Here is a tiny trained network, its code and every weight. The questions are about switching its units off for an input and a class, where a switched-off unit gives its printed mean instead of its output.

import numpy as np


def w(rows, s, z=0):
    codes = np.array(rows[::2]) - 128.0
    scale = np.full(codes.shape[1], s)
    scale[-1] = z or s
    return codes * scale


def norm(h):
    return h / np.sqrt((h * h).mean(-1, keepdims=True) + 1e-5)


def f(y):
    return y / 2 * (1 + np.tanh(0.7978845608 * (y + 0.044715 * y**3)))


def log_softmax(a):
    a = a - a.max(-1, keepdims=True)
    return a - np.log(np.exp(a).sum(-1, keepdims=True))


def net(x, mask):
    res = np.array(x, float).reshape(1, 8) / 4 @ E
    u = 0
    for l in range(3):
        y = f(norm(res) @ A[l][:, :-1].T + A[l][:, -1])
        res = res + np.where(mask[u : u + 3], y, B[l][:, -1]) @ B[l][:, :-1]
        u += 3
    return log_softmax(norm(res)[-1] @ U[:, :-1].T + U[:, -1])


A, B = {}, {}
E = w([
[16,183,140,186,70,191,87,110,97,166,148],'x0',
[134,84,127,99,148,202,89,122,144,54,141],'x1',
[188,122,150,83,102,182,88,110,178,78,159],'x2',
[115,114,93,188,36,114,63,113,181,161,165],'x3',
[96,121,88,149,149,141,19,130,147,63,168],'x4',
[144,253,163,112,219,149,172,111,197,62,124],'x5',
[72,113,149,85,123,73,200,184,117,92,69],'x6',
[134,87,113,103,243,174,58,69,104,114,107],'x7',
],0.0028)
A[0] = w([
[6,146,155,140,65,109,109,187,228,28,132,12],'L0N1',
[72,160,89,175,149,18,151,179,148,78,85,6],'L0N2',
[150,128,182,109,2,112,153,125,160,166,135,1],'L0N3',
],0.0037,0.00093)
B[0] = w([
[172,220,83,123,208,162,117,123,32,148,175,250],'L0N1',
[133,183,32,78,68,174,105,15,110,152,225,206],'L0N2',
[153,254,129,208,78,182,162,98,168,99,215,222],'L0N3',
],0.0046,0.0014)
A[1] = w([
[108,121,105,167,173,140,3,74,150,176,136,174],'L1N1',
[102,40,130,170,89,210,4,108,96,132,148,177],'L1N2',
[31,111,118,148,68,121,162,145,66,166,89,5],'L1N3',
],0.0047,0.0021)
B[1] = w([
[94,187,100,137,171,148,173,124,2,136,180,225],'L1N1',
[63,209,70,145,193,138,25,76,93,138,180,254],'L1N2',
[172,126,142,105,192,113,186,130,167,58,143,166],'L1N3',
],0.0062,0.0036)
A[2] = w([
[123,188,163,141,187,93,233,137,81,193,67,1],'L2N1',
[67,224,148,90,132,173,191,145,76,122,136,115],'L2N2',
[154,161,68,80,3,85,114,128,131,126,144,66],'L2N3',
],0.0043,0.0013)
B[2] = w([
[127,180,101,138,188,200,1,112,105,120,164,196],'L2N1',
[137,132,82,130,192,142,92,116,69,118,167,254],'L2N2',
[120,138,145,158,82,162,176,138,90,210,162,157],'L2N3',
],0.0071,0.0038)
U = w([
[138,140,175,209,15,133,228,133,180,213,161,75],'0',
[178,60,213,37,198,138,188,139,218,10,32,134],'1',
[86,222,89,153,228,178,47,69,28,124,208,209],'2',
[47,2,148,138,116,7,122,131,148,162,24,1],'3',
],0.0061,0.0029)

Each question gives the input, the list of numbers given to net, and the class t.
The units are the neurons (one row each of A and B). Each row of codes is followed by its name. A weight is (code - 128) times the scale printed after its matrix; where a second scale follows, it is the last column's (A, B and U).
mask holds one flag per neuron, layer by layer. A switched-off neuron (its flag False) gives its mean, the last column of its row in B, instead of its output. The means were averaged over made-up inputs and are rounded, as every weight is.
A unit's drop is (log p(t) with every unit on - log p(t) with that unit switched off) / (log p(t) with every unit on - log p(t) with every unit switched off).
The circuit of an input: a set's keep is (log p(t) with only the set's units on - log p(t) with every unit switched off) / (log p(t) with every unit on - log p(t) with every unit switched off). Starting from all 9 units, units are removed one at a time, each time the one whose removal leaves the highest keep (on an exact tie, the one counted first), for as long as the keep stays at least 0.8.
circuit, biggest first: the units of the circuit, biggest drop first
unit that matters most: the unit with the biggest drop
k most important neurons: the k neurons with the biggest drops, biggest first
top k neurons in layer l: the k neurons of layer l with the biggest drops, biggest first
drop of u: that unit's drop, to one decimal
input [-3,-6,6,8,1,-5,8,4], class 0: circuit, biggest first -> [L2N2, L2N3]
input [-2,-5,3,-6,-7,-8,6,-2], class 1: circuit, biggest first -> [L1N2, L1N3]
input [-4,-5,7,-2,5,7,6,0], class 1: unit that matters most -> L1N1
input [-8,6,6,-1,-5,-8,0,-2], class 1: 3 most important neurons -> [L0N2, L1N1, L1N2]
input [1,0,4,-7,-2,-4,8,3], class 1: circuit, biggest first -> [L1N1, L1N2]
input [1,-7,0,5,-6,0,-2,3], class 0: 2 most important neurons -> [L0N3, L0N1]
input [1,0,6,8,-7,5,-6,2], class 0: circuit, biggest first -> [L2N1, L0N1, L2N2]
input [-7,-7,2,-2,-3,-1,7,3], class 3: circuit, biggest first -> [L1N1, L0N1]
input [-8,-1,3,6,-4,7,6,0], class 1: 2 most important neurons -> [L1N1, L1N2]
input [3,6,1,-7,-2,1,-2,-3], class 1: circuit, biggest first -> [L1N1, L1N2, L2N1]
input [-7,8,-2,3,1,-5,1,-4], class 3: circuit, biggest first -> [L2N2, L2N1]
input [-7,6,-3,-4,-6,4,1,2], class 1: circuit, biggest first -> [L1N1, L1N2]
input [-8,-4,2,-1,0,1,-3,8], class 1: circuit, biggest first -> [L1N2, L2N2, L0N1]
input [5,4,5,8,-2,-2,8,-6], class 0: circuit, biggest first -> [L2N1]
input [-3,-5,-5,-4,-2,-7,2,-8], class 0: 3 most important neurons -> [L1N2, L1N1, L0N1]
input [3,-1,6,4,-7,5,0,-7], class 0: 2 most important neurons -> [L1N1, L1N2]
input [2,1,0,8,-7,2,-7,-2], class 0: 2 most important neurons -> [L0N3, L2N1]
input [-6,-3,-7,-1,1,-1,-2,-5], class 0: top 2 neurons in layer 1 -> [L1N1, L1N2]
input [-7,1,0,-5,-4,6,-3,7], class 1: drop of L1N1 -> 0.2
input [-6,-2,8,-6,8,0,-6,-6], class 1: top neuron in layer 1 -> [L1N2]
